Read these off the table that follows. Counting starts at 1.
1) Which number is the entry in row 3 and column 1?
2) Which number is the bottom-right entry?
3) Which number is the minimum?
4) Which number is the entry at row 2, column 1?
5) Which number is the top-right entry?
6) Which number is the entry in the bottom-left corner?
7) Which number is the entry at row 1, column 2?
8) Which number is the entry directly below the largest entry?
[[130 147 109 132 151 132 106 111 202 163 109 108 127  79 143]
 [100 183 164 124 136 127 153 111 124 154 172 116 142 145  96]
 [138  94 167  63 137 122  97 133 181 148 175 143 133 116 145]
 [121 117 109  75 140 134 122 143 143 153  99 115 140 108 171]
 [103 126  95 211 132 108 107 136 200 151 125 154 140 124 141]
 [135  75 163 113 115 124 125 110  97  89 136 156 124 110 131]
 [127 127 154  45 142 123 143 129 100 113  57  77 113 104 132]
 [130 137 162  96 141 151 154 163 148 214 145  78  98 101 137]
 [121 108 152  94 134 127 134 100 137  82 132 180  83 125 112]
 [132  79 153 101 134 129 114 123 120 142 161  76 137 180 123]
 [127 158 169 172 122 125 160 131 148 147 142 157 147 174 128]
 [ 99 114 111 103 120 135 109 121 107 116 118 143 127  91 119]
 [134 121 150 103 129 135 167 135 141  83 127 145 130 159 127]
 [131 113 114  38 126 134 149 122 109 185 136  99 123 169  98]]
1) 138
2) 98
3) 38
4) 100
5) 143
6) 131
7) 147
8) 82

A =
[[96, 120, 178, 156, 139, 140, 145, 136],
 [128, 128, 128, 128, 128, 128, 128, 128],
 [131, 128, 141, 137, 138, 121, 124, 126],
 [168, 109, 181, 190, 159, 140, 83, 143],
 [128, 128, 128, 128, 128, 128, 128, 128],
 [94, 105, 83, 165, 171, 98, 126, 121],
 [138, 131, 125, 139, 108, 147, 133, 109],
 [138, 127, 152, 144, 150, 111, 119, 125],
 [106, 121, 178, 151, 137, 141, 142, 139],
 [135, 131, 161, 151, 158, 98, 120, 117],
 [91, 111, 196, 165, 148, 141, 132, 150],
 [147, 138, 190, 71, 124, 120, 117, 145]]
The last entry, reading row by row -> 145
The entry in the top-left corner?
Answer: 96
The top-right entry?
Answer: 136
The first entry of the largest entry's row -> 91
The bottom-left entry?
Answer: 147
The entry just left of 161 is 131
The 2nd entry on the main diagonal -> 128
The smallest entry in the last column is 109
The top entry of the column that holds the smallest entry?
Answer: 156
The fifth-last entry, reading row by row?
Answer: 71
The entry directly above the smallest entry: 165
The fourth entry from the end, reading row by row is 124
The second entry on the diagonal from the top-right corner?
Answer: 128
The entry just left of 144?
Answer: 152
The third entry on the main diagonal?
Answer: 141
The largest entry in the first column?
Answer: 168
The entry just left of 127?
Answer: 138
The largest entry in the first row?
Answer: 178
The third entry on the diagonal from the top-right corner?
Answer: 121
The 2nd entry, reading row by row?
Answer: 120
The third-last entry, reading row by row?
Answer: 120
The entry just right of 152 -> 144
The largest entry in the last column is 150
The entry directly above 132 is 120
The entry just left of the largest entry?
Answer: 111
The maximum?
Answer: 196
The entry just left of the smallest entry is 190
The entry directly above 171?
Answer: 128

a =
array([[170, 145, 146, 133, 146,  86, 122, 106, 118, 135,  63, 121, 141,
        154, 107, 141],
       [127, 145, 157, 122, 135, 122, 135, 102, 106, 164,  97, 114, 123,
        134,  85, 118],
       [135, 147, 123, 110, 142, 122, 200, 107, 151, 128, 121, 109, 174,
        125, 116, 107],
       [153, 167, 128, 119, 138,  94, 214,  72, 182, 134, 149, 134, 192,
        144, 125,  57]])
The entry just right of 110 is 142
Give the smallest entry.
Answer: 57
Give the entry just left of 144.
Answer: 192
Give the entry just left of the smallest entry.
Answer: 125
The entry just right of 147: 123
The entry just left of the largest entry is 94
Give the entry just right of 63.
Answer: 121
Give the maximum.
Answer: 214
Give the entry just left of 114.
Answer: 97
Give the entry just right of the largest entry.
Answer: 72

| 117 | 114 |  62 | 129 | 120 |  47 |
| 139 | 124 | 104 | 123 | 125 |  92 |
| 120 | 139 | 110 | 110 | 129 | 108 |
| 104 | 114 |  74 | 124 | 124 |  58 |
| 114 | 123 |  57 | 123 | 121 |  46 |
| 132 | 137 | 172 | 124 | 133 | 187 |
What is the entry directly above the smallest entry?
Answer: 58
The last entry, reading row by row is 187
The top entry of the column that holds the smallest entry is 47
What is the entry directly below 125?
Answer: 129
The smallest entry in the last row: 124
What is the largest entry in the first row?
Answer: 129
The third entry, reading row by row: 62
The smallest entry in the first column: 104
The entry just left of the largest entry is 133
What is the entry just left of the smallest entry?
Answer: 121
The third entry on the diagonal from the top-right corner: 110
What is the first entry in the row that holds the largest entry?
Answer: 132
The top-left entry: 117
The second entry on the main diagonal: 124
What is the second entry in reading order?
Answer: 114
The smallest entry -> 46
What is the entry directly below 62?
Answer: 104
What is the entry directly above 74?
Answer: 110
The 2nd largest entry -> 172

| 133 | 124 | 123 |  83 |
| 129 | 103 | 115 | 132 |
| 119 | 170 | 128 | 113 |
| 104 | 178 | 146 | 191 |
| 154 | 148 | 185 |  55 |
| 104 | 148 | 121 | 105 |
| 129 | 130 | 112 | 129 |
| 121 | 119 | 133 | 133 |
Rows and columns are numbered from 1.
The entry in row 2 and column 1 is 129
What is the bottom-right entry?
Answer: 133
The entry at row 1, column 3 is 123
The entry in row 1 and column 2: 124
What is the top entry of the column that holds the largest entry?
Answer: 83
The entry in the top-left corner: 133
What is the entry just left of the smallest entry?
Answer: 185
The entry just left of 112: 130
What is the entry just right of 103?
Answer: 115
What is the entry in the bottom-left corner?
Answer: 121
The entry just right of 146 -> 191
What is the entry just left of 105?
Answer: 121
What is the entry directly below 103?
Answer: 170
The entry directly above 146 is 128
What is the entry at row 3, column 1?
Answer: 119
The entry just left of the largest entry is 146
What is the entry directly below the smallest entry?
Answer: 105
What is the entry directly above 170?
Answer: 103
